Here is a tiny trained network, its code and every weight. The questions are about switching its units off for an input and a target symbol, where a switched-off unit gives its printed mean instead of its output.

import numpy as np


def w(rows, s, z=0):
    codes = np.array(rows[::2]) - 128.0
    scale = np.full(codes.shape[1], s)
    scale[-1] = z or s
    return codes * scale


def f(y):
    return y / 2 * (1 + np.tanh(0.7978845608 * (y + 0.044715 * y**3)))


def softmax(a):
    e = np.exp(a - a.max(-1, keepdims=True))
    return e / e.sum(-1, keepdims=True)


def log_softmax(a):
    a = a - a.max(-1, keepdims=True)
    return a - np.log(np.exp(a).sum(-1, keepdims=True))


def net(x, mask):
    ids = ['βγδεθλμ'.index(c) for c in x.split()]
    T = len(ids)
    res = E[ids] + P[:T]
    q, k, v = (res @ M[0].T for M in (Q, K, V))
    z = softmax(np.where(np.tri(T) > 0, q @ k.T / 2**0.5, -1e9)) @ v
    res = res + np.where(mask[0], z, O[0][:, -1]) @ O[0][:, :-1]
    y = f(res @ A[0][:, :-1].T + A[0][:, -1])
    res = res + np.where(mask[1:9], y, B[0][:, -1]) @ B[0][:, :-1]
    return log_softmax(res[-1] @ U[:, :-1].T + U[:, -1])


Q, K, V, O, A, B = {}, {}, {}, {}, {}, {}
E = w([
[53,174,56,108],'β',
[56,108,136,117],'γ',
[43,88,88,148],'δ',
[57,143,197,123],'ε',
[85,149,166,74],'θ',
[85,192,105,65],'λ',
[79,103,10,135],'μ',
],0.012)
P = w([
[170,136,135,153],'0',
[71,195,87,248],'1',
[119,109,147,94],'2',
[177,140,79,91],'3',
[34,190,100,193],'4',
[100,91,152,62],'5',
[164,134,52,60],'6',
[12,186,112,162],'7',
[80,82,144,38],'8',
[167,144,52,56],'9',
],0.015)
Q[0] = w([
[33,75,139,79],'head 1',
[249,56,132,121],'head 1',
],0.014)
K[0] = w([
[4,144,122,92],'head 1',
[195,190,119,240],'head 1',
],0.015)
V[0] = w([
[133,26,6,134],'head 1',
[194,217,68,53],'head 1',
],0.013)
O[0] = w([
[120,9,57,248,252],'head 1',
[43,65,83,13,64],'head 1',
],0.014,0.0037)
A[0] = w([
[57,54,118,172,175],'neuron 1',
[243,45,102,106,179],'neuron 2',
[110,234,78,154,119],'neuron 3',
[215,80,138,12,165],'neuron 4',
[87,74,115,78,153],'neuron 5',
[56,127,55,154,1],'neuron 6',
[95,188,111,52,145],'neuron 7',
[106,76,151,85,177],'neuron 8',
],0.011,0.0071)
B[0] = w([
[140,157,86,72,255],'neuron 1',
[115,73,150,59,174],'neuron 2',
[96,121,240,69,170],'neuron 3',
[2,67,232,166,157],'neuron 4',
[208,160,112,118,177],'neuron 5',
[174,70,192,143,205],'neuron 6',
[148,203,60,175,191],'neuron 7',
[180,160,164,163,150],'neuron 8',
],0.0098,0.017)
U = w([
[245,209,68,140,2],'β',
[246,138,175,216,142],'γ',
[115,133,38,231,95],'δ',
[219,150,190,88,50],'ε',
[11,41,210,90,129],'θ',
[2,144,50,85,92],'λ',
[69,78,123,21,204],'μ',
],0.0075,0.006)

Each question gives the input, a string of symbols that net reads in full, and the target symbol t.
The units are the heads (2 rows each of Q, K, V and O) and the neurons (one row each of A and B). Each row of codes is followed by its name. A weight is (code - 128) times the scale printed after its matrix; where a second scale follows, it is the last column's (O, A, B and U).
mask holds one flag per unit, heads first, then neurons. A switched-off unit (its flag False) gives its mean, the last column of its rows in O or B, instead of its output. The means were averaged over made-up inputs and are rounded, as every weight is.
A unit's drop is (log p(t) with every unit on - log p(t) with that unit switched off) / (log p(t) with every unit on - log p(t) with every unit switched off).
The circuit of an input: a set's keep is (log p(t) with only the set's units on - log p(t) with every unit switched off) / (log p(t) with every unit on - log p(t) with every unit switched off). Starting from all 9 units, units are removed one at a time, each time the one whose removal leaves the highest keep (on an exact tie, the one counted first), for as long as the keep stays at least 0.8.
circuit, biggest first: the units of the circuit, biggest drop first
unit that matters most: the unit with the biggest drop
top k neurons: the k neurons with the biggest drops, biggest first
input μ ε δ μ μ δ γ λ, target γ: circuit, biggest first => head 1
input γ β μ θ μ μ μ, target μ: top 2 neurons => neuron 2; neuron 7
input μ γ θ μ θ ε γ θ γ θ, target θ: top 4 neurons => neuron 4; neuron 1; neuron 5; neuron 3
input μ θ ε λ, target λ: circuit, biggest first => neuron 7; head 1; neuron 6
input μ λ μ β, target μ: top 3 neurons => neuron 2; neuron 7; neuron 1
input β γ μ λ μ λ λ β, target β: top 3 neurons => neuron 7; neuron 5; neuron 4
input ε μ β γ μ μ μ λ θ γ, target λ: circuit, biggest first => neuron 6; head 1; neuron 7
input λ ε μ ε ε λ μ γ λ δ, target λ: circuit, biggest first => head 1; neuron 6; neuron 7
input γ μ μ μ μ ε μ λ λ β, target λ: circuit, biggest first => neuron 4; neuron 7; head 1
input γ β λ μ θ μ β λ, target δ: top 2 neurons => neuron 2; neuron 3
input ε μ δ ε γ ε, target γ: top 2 neurons => neuron 1; neuron 2
input ε μ β μ γ, target μ: top 2 neurons => neuron 7; neuron 1
input μ θ δ λ θ λ γ, target λ: top 2 neurons => neuron 4; neuron 6
input μ θ β λ λ ε, target ε: top neuron => neuron 7
input θ δ λ θ μ μ ε ε, target δ: top 2 neurons => neuron 3; neuron 2
input ε ε λ δ, target λ: circuit, biggest first => neuron 6; head 1; neuron 7
input β γ λ μ γ λ ε θ, target β: circuit, biggest first => head 1; neuron 7; neuron 5; neuron 8
input μ ε ε μ δ δ, target δ: circuit, biggest first => head 1; neuron 6
input μ δ λ, target λ: circuit, biggest first => neuron 7; head 1
input μ δ λ μ γ μ δ μ β, target β: unit that matters most => neuron 5
